Here is a tiny trained network, its code and every weight. The questions are about switching its units off for an input and a class, where a switched-off unit gives its printed mean instead of its output.

import numpy as np


def w(rows, s, z=0):
    codes = np.array(rows[::2]) - 128.0
    scale = np.full(codes.shape[1], s)
    scale[-1] = z or s
    return codes * scale


def norm(h):
    return h / np.sqrt((h * h).mean(-1, keepdims=True) + 1e-5)


def f(y):
    return y / 2 * (1 + np.tanh(0.7978845608 * (y + 0.044715 * y**3)))


def log_softmax(a):
    a = a - a.max(-1, keepdims=True)
    return a - np.log(np.exp(a).sum(-1, keepdims=True))


def net(x, mask):
    res = np.array(x, float).reshape(1, 5) / 4 @ E
    u = 0
    for l in range(3):
        y = f(norm(res) @ A[l][:, :-1].T + A[l][:, -1])
        res = res + np.where(mask[u : u + 5], y, B[l][:, -1]) @ B[l][:, :-1]
        u += 5
    return log_softmax(norm(res)[-1] @ U[:, :-1].T + U[:, -1])


A, B = {}, {}
E = w([
[53,131,218,132,228,138,199],'x0',
[124,191,115,68,230,122,122],'x1',
[68,190,200,64,119,124,125],'x2',
[208,97,206,119,167,159,42],'x3',
[189,254,191,155,181,126,232],'x4',
],0.0047)
A[0] = w([
[178,177,103,172,134,152,213,2],'L0N1',
[207,254,130,168,133,148,133,115],'L0N2',
[82,159,65,100,111,58,188,223],'L0N3',
[171,93,118,167,201,173,141,69],'L0N4',
[131,83,95,188,175,98,147,50],'L0N5',
],0.0074,0.0021)
B[0] = w([
[228,105,106,62,141,1,129,195],'L0N1',
[220,222,138,77,190,2,139,254],'L0N2',
[113,133,68,234,131,127,135,235],'L0N3',
[82,118,108,168,148,36,131,165],'L0N4',
[32,185,119,126,93,136,184,141],'L0N5',
],0.0072,0.0038)
A[1] = w([
[53,171,125,90,251,168,153,87],'L1N1',
[134,184,140,79,154,109,167,5],'L1N2',
[254,69,72,132,129,112,41,89],'L1N3',
[31,136,65,161,80,95,132,151],'L1N4',
[144,215,84,35,157,82,116,48],'L1N5',
],0.0056,0.0019)
B[1] = w([
[80,142,85,182,14,187,95,179],'L1N1',
[128,133,98,128,153,163,76,156],'L1N2',
[177,100,130,2,69,165,158,253],'L1N3',
[30,173,77,145,119,84,184,232],'L1N4',
[50,126,85,140,161,79,107,218],'L1N5',
],0.0065,0.003)
A[2] = w([
[127,95,253,202,159,148,97,42],'L2N1',
[175,47,39,48,42,135,141,253],'L2N2',
[81,124,119,89,151,91,84,155],'L2N3',
[77,122,160,82,82,170,40,210],'L2N4',
[227,151,175,231,150,94,186,76],'L2N5',
],0.007,0.0026)
B[2] = w([
[115,26,116,91,127,136,119,142],'L2N1',
[115,174,152,143,116,254,111,254],'L2N2',
[178,167,138,181,80,134,222,160],'L2N3',
[174,161,119,112,161,55,163,199],'L2N4',
[195,194,119,66,113,109,130,188],'L2N5',
],0.0078,0.0057)
U = w([
[44,128,67,219,96,168,155,175],'0',
[118,5,177,118,144,101,120,2],'1',
[190,121,149,87,78,228,94,122],'2',
[183,185,118,124,162,30,154,194],'3',
],0.013,0.0042)

Each question gives the input, the list of numbers given to net, and the class t.
The units are the neurons (one row each of A and B). Each row of codes is followed by its name. A weight is (code - 128) times the scale printed after its matrix; where a second scale follows, it is the last column's (A, B and U).
mask holds one flag per neuron, layer by layer. A switched-off neuron (its flag False) gives its mean, the last column of its row in B, instead of its output. The means were averaged over made-up inputs and are rounded, as every weight is.
A unit's drop is (log p(t) with every unit on - log p(t) with that unit switched off) / (log p(t) with every unit on - log p(t) with every unit switched off).
The circuit of an input: a set's keep is (log p(t) with only the set's units on - log p(t) with every unit switched off) / (log p(t) with every unit on - log p(t) with every unit switched off). Starting from the 12 units with the biggest drops (on a tie, the unit counted first), units are removed one at a time, each time the one whose removal leaves the highest keep (on an exact tie, the one counted first), for as long as the keep stays at least 0.8.
units of the circuit, in order: the units of the circuit, biggest drop first
k most important neurons: the k neurons with the biggest drops, biggest first
k most important neurons of layer l: the k neurons of layer l with the biggest drops, biggest first
drop of u: that unit's drop, to one decimal
input [-4,5,-5,1,0], class 2: 2 most important neurons of layer 1 -> (L1N3, L1N4)
input [1,-1,5,-1,-4], class 0: 3 most important neurons -> (L1N4, L0N2, L2N5)
input [-1,1,-1,-6,0], class 0: units of the circuit, in order -> (L0N2)
input [2,-5,8,2,0], class 1: 2 most important neurons -> (L2N1, L0N2)
input [-2,-4,6,-5,2], class 0: 4 most important neurons -> (L1N4, L0N2, L2N4, L0N3)
input [-1,5,2,0,-8], class 2: 3 most important neurons -> (L2N2, L0N5, L0N4)
input [-8,-7,0,2,4], class 2: 2 most important neurons -> (L2N2, L1N3)
input [-8,-1,-8,-3,-4], class 2: 2 most important neurons of layer 1 -> (L1N3, L1N5)
input [0,5,-7,4,-3], class 0: 4 most important neurons of layer 0 -> (L0N4, L0N5, L0N1, L0N2)
input [8,8,7,7,-1], class 1: 2 most important neurons -> (L2N1, L0N2)
input [-3,5,3,-1,-7], class 2: 2 most important neurons -> (L2N2, L0N5)
input [-8,-7,-8,1,6], class 2: 2 most important neurons of layer 2 -> (L2N2, L2N4)
input [3,1,-3,4,-3], class 1: 2 most important neurons -> (L2N2, L0N3)
input [6,-4,-1,6,3], class 1: units of the circuit, in order -> (L2N1)
input [-7,-2,3,-2,0], class 2: 3 most important neurons of layer 1 -> (L1N3, L1N5, L1N1)
input [6,-4,2,4,3], class 1: 2 most important neurons of layer 2 -> (L2N1, L2N2)
input [-4,2,-5,2,1], class 2: 2 most important neurons -> (L1N3, L2N2)
input [8,5,-5,5,0], class 0: 2 most important neurons of layer 1 -> (L1N1, L1N3)
input [-6,-2,-1,-4,-1], class 0: drop of L2N2 -> -0.1
